Below is a small trained network, with its code and all its weights. Each question gives an input and a target symbol and asks what happens when units are switched off, that is, made to give their printed mean instead of their output.

import numpy as np


def w(rows, s, z=0):
    codes = np.array(rows[::2]) - 128.0
    scale = np.full(codes.shape[1], s)
    scale[-1] = z or s
    return codes * scale


def f(y):
    return np.maximum(y, 0)


def softmax(a):
    e = np.exp(a - a.max(-1, keepdims=True))
    return e / e.sum(-1, keepdims=True)


def log_softmax(a):
    a = a - a.max(-1, keepdims=True)
    return a - np.log(np.exp(a).sum(-1, keepdims=True))


def net(x, mask):
    ids = ['αβγδεζηθλξπστφψω'.index(c) for c in x.split()]
    T = len(ids)
    res = E[ids] + P[:T]
    u = 0
    for l in range(2):
        q, k, v = (res @ M[l].T for M in (Q, K, V))
        z = softmax(np.where(np.tri(T) > 0, q @ k.T / 3**0.5, -1e9)) @ v
        res = res + np.where(mask[u], z, O[l][:, -1]) @ O[l][:, :-1]
        u += 1
        y = f(res @ A[l][:, :-1].T + A[l][:, -1])
        res = res + np.where(mask[u : u + 16], y, B[l][:, -1]) @ B[l][:, :-1]
        u += 16
    return log_softmax(res[-1] @ U[:, :-1].T + U[:, -1])


Q, K, V, O, A, B = {}, {}, {}, {}, {}, {}
E = w([
[100,95,101,92,135],'α',
[40,35,96,128,123],'β',
[97,87,106,88,145],'γ',
[205,113,88,173,188],'δ',
[86,142,68,92,26],'ε',
[181,91,138,123,114],'ζ',
[126,150,47,173,148],'η',
[249,19,128,73,181],'θ',
[160,120,102,194,26],'λ',
[73,228,173,74,164],'ξ',
[154,77,144,111,30],'π',
[104,51,244,92,102],'σ',
[161,126,151,38,81],'τ',
[115,92,93,204,135],'φ',
[142,156,126,153,77],'ψ',
[43,133,65,94,177],'ω',
],0.016)
P = w([
[128,19,3,88,154],'0',
[77,52,66,119,138],'1',
[90,47,68,106,120],'2',
[89,48,98,105,119],'3',
[84,64,134,111,128],'4',
[73,76,169,118,130],'5',
[71,86,193,124,138],'6',
[104,62,154,93,121],'7',
[102,59,160,89,130],'8',
],0.0043)
Q[0] = w([
[137,181,93,36,10],'L0H0',
[254,148,108,84,126],'L0H0',
[117,146,88,153,175],'L0H0',
],0.0078)
K[0] = w([
[146,117,255,99,121],'L0H0',
[195,156,216,28,68],'L0H0',
[167,236,60,207,65],'L0H0',
],0.0069)
V[0] = w([
[134,167,154,162,123],'L0H0',
[73,97,37,127,157],'L0H0',
[133,45,68,1,104],'L0H0',
],0.0046)
O[0] = w([
[141,110,52,253,113,80],'L0H0',
[231,72,47,92,148,181],'L0H0',
[148,206,122,153,52,253],'L0H0',
],0.0064,0.0046)
A[0] = w([
[78,215,97,215,176,151],'L0N0',
[111,90,33,127,203,97],'L0N1',
[167,62,137,207,182,252],'L0N2',
[175,125,97,167,118,42],'L0N3',
[175,35,77,66,44,184],'L0N4',
[74,105,46,159,126,126],'L0N5',
[154,134,135,71,227,202],'L0N6',
[189,135,179,126,101,20],'L0N7',
[79,175,32,111,86,165],'L0N8',
[195,157,125,189,184,102],'L0N9',
[142,3,92,149,94,165],'L0N10',
[108,175,42,216,61,77],'L0N11',
[193,57,43,98,251,212],'L0N12',
[168,227,125,217,84,166],'L0N13',
[98,116,194,65,95,134],'L0N14',
[146,67,81,237,1,198],'L0N15',
],0.0079,0.0031)
B[0] = w([
[181,86,98,94,165,140],'L0N0',
[128,92,147,166,152,165],'L0N1',
[192,168,180,157,113,172],'L0N2',
[146,98,116,145,128,138],'L0N3',
[117,156,157,148,73,255],'L0N4',
[104,96,210,127,184,164],'L0N5',
[184,172,72,46,108,158],'L0N6',
[137,155,178,136,139,141],'L0N7',
[59,63,52,169,180,176],'L0N8',
[106,192,101,175,93,138],'L0N9',
[122,213,193,155,174,215],'L0N10',
[201,14,86,142,87,161],'L0N11',
[167,139,100,118,176,202],'L0N12',
[143,131,1,115,187,151],'L0N13',
[126,122,181,139,111,171],'L0N14',
[116,151,123,213,103,225],'L0N15',
],0.0073,0.0098)
Q[1] = w([
[48,132,2,120,206],'L1H0',
[64,106,26,204,120],'L1H0',
[58,168,131,78,26],'L1H0',
],0.0087)
K[1] = w([
[83,108,6,172,221],'L1H0',
[103,32,103,183,132],'L1H0',
[90,133,98,2,13],'L1H0',
],0.0076)
V[1] = w([
[223,42,187,101,82],'L1H0',
[130,198,88,142,136],'L1H0',
[78,65,121,109,254],'L1H0',
],0.007)
O[1] = w([
[124,96,14,92,67,197],'L1H0',
[254,232,139,72,114,132],'L1H0',
[139,74,98,97,124,2],'L1H0',
],0.008,0.0051)
A[1] = w([
[118,134,127,179,254,212],'L1N0',
[143,107,116,153,56,2],'L1N1',
[11,193,152,143,225,124],'L1N2',
[184,145,154,135,69,67],'L1N3',
[47,125,151,214,25,62],'L1N4',
[178,171,92,102,102,177],'L1N5',
[212,80,118,123,161,181],'L1N6',
[94,145,205,80,137,125],'L1N7',
[161,170,76,53,91,215],'L1N8',
[104,137,148,234,90,116],'L1N9',
[115,82,133,127,210,45],'L1N10',
[48,159,125,129,119,116],'L1N11',
[167,48,88,97,159,68],'L1N12',
[122,223,96,76,64,196],'L1N13',
[38,70,55,103,97,167],'L1N14',
[49,145,165,80,129,230],'L1N15',
],0.0086,0.0032)
B[1] = w([
[117,135,182,202,97,184],'L1N0',
[147,122,99,136,193,169],'L1N1',
[134,124,67,149,173,157],'L1N2',
[139,173,107,133,166,183],'L1N3',
[95,127,88,80,214,250],'L1N4',
[75,138,146,109,147,179],'L1N5',
[124,90,138,82,84,174],'L1N6',
[184,81,80,125,148,152],'L1N7',
[94,129,77,136,103,172],'L1N8',
[188,63,210,2,134,230],'L1N9',
[65,91,79,84,142,150],'L1N10',
[204,103,180,157,120,152],'L1N11',
[126,207,76,104,78,153],'L1N12',
[18,119,163,177,96,193],'L1N13',
[152,92,184,95,47,162],'L1N14',
[151,184,36,209,141,168],'L1N15',
],0.0069,0.012)
U = w([
[71,97,134,192,220,98],'α',
[76,88,15,72,193,2],'β',
[168,70,24,206,76,140],'γ',
[67,221,59,114,241,81],'δ',
[236,114,81,35,248,65],'ε',
[133,165,158,152,74,247],'ζ',
[174,161,59,28,87,126],'η',
[33,128,99,175,28,118],'θ',
[139,140,124,123,128,166],'λ',
[208,200,115,173,136,162],'ξ',
[88,193,212,40,191,108],'π',
[134,2,146,46,51,126],'σ',
[113,128,139,81,147,181],'τ',
[181,85,200,173,64,194],'φ',
[141,118,154,110,116,174],'ψ',
[144,125,154,121,111,184],'ω',
],0.0077,0.0034)

Each question gives the input, a string of symbols that net reads in full, and the target symbol t.
The units are the heads (3 rows each of Q, K, V and O) and the neurons (one row each of A and B). Each row of codes is followed by its name. A weight is (code - 128) times the scale printed after its matrix; where a second scale follows, it is the last column's (O, A, B and U).
mask holds one flag per unit, layer by layer, with each layer's heads first. A switched-off unit (its flag False) gives its mean, the last column of its rows in O or B, instead of its output. The means were averaged over made-up inputs and are rounded, as every weight is.
A unit's drop is (log p(t) with every unit on - log p(t) with that unit switched off) / (log p(t) with every unit on - log p(t) with every unit switched off).
The circuit of an input: a set's keep is (log p(t) with only the set's units on - log p(t) with every unit switched off) / (log p(t) with every unit on - log p(t) with every unit switched off). Starting from the 12 units with the biggest drops (on a tie, the unit counted first), units are removed one at a time, each time the one whose removal leaves the highest keep (on an exact tie, the one counted first), for as long as the keep stays at least 0.8.
units of the circuit, in order: the units of the circuit, biggest drop first
most important unit: the unit with the biggest drop
top k neurons: the k neurons with the biggest drops, biggest first
top k neurons in layer l: the k neurons of layer l with the biggest drops, biggest first
drop when u is switched off: that unit's drop, to one decimal
input λ γ π, target π: top 3 neurons in layer 0	[L0N15; L0N4; L0N10]
input δ ε θ θ ζ τ ζ β η, target γ: units of the circuit, in order	[L0N11; L1N4; L0N10; L0N0]
input θ λ ζ ζ ζ ζ π ξ, target δ: units of the circuit, in order	[L1N9; L1N2]
input π τ τ λ ζ δ, target ξ: units of the circuit, in order	[L0N9; L1H0; L0N2]
input θ λ λ ζ σ, target σ: units of the circuit, in order	[L1H0; L0N15]
input ω τ λ β ξ δ σ, target σ: units of the circuit, in order	[L1H0; L0N14; L0N15]
input ψ η η σ ζ, target σ: units of the circuit, in order	[L1H0; L0N14; L1N14; L0N13]
input σ ζ σ ζ, target σ: units of the circuit, in order	[L1H0; L1N15]
input φ σ θ, target η: top 3 neurons	[L0N12; L0N15; L0N6]
input σ τ η, target γ: top 2 neurons	[L0N11; L1N9]
input σ ζ λ σ β θ ξ η φ, target φ: top 3 neurons in layer 1	[L1N0; L1N4; L1N9]
input λ τ δ β, target α: top 2 neurons	[L0N10; L0N5]
input τ ζ γ ε β σ λ, target ε: top 2 neurons	[L1N9; L1N4]
input π δ ζ τ γ ζ η δ π, target π: most important unit	L1N4
input π α ξ ε, target σ: top 4 neurons	[L0N11; L0N8; L1N14; L1N9]
input ζ α τ, target θ: top 2 neurons in layer 1	[L1N13; L1N9]
input τ α δ π θ θ β ε, target σ: top 3 neurons in layer 0	[L0N11; L0N8; L0N10]
input π δ π ξ λ, target ε: top neuron in layer 0	[L0N11]
input φ ζ φ τ λ θ ω, target β: top 3 neurons in layer 1	[L1N10; L1N2; L1N9]
input π β ζ β λ γ β φ, target φ: top neuron	[L1N0]
input ζ β ε δ δ, target ξ: top 4 neurons in layer 0	[L0N9; L0N2; L0N12; L0N11]
input τ φ σ ζ γ θ, target η: drop when L1H0 is switched off	0.4
input ζ ξ β, target α: drop when L1N2 is switched off	0.2
input λ ξ τ η ζ ξ ζ λ ω, target β: drop when L0N0 is switched off	0.1
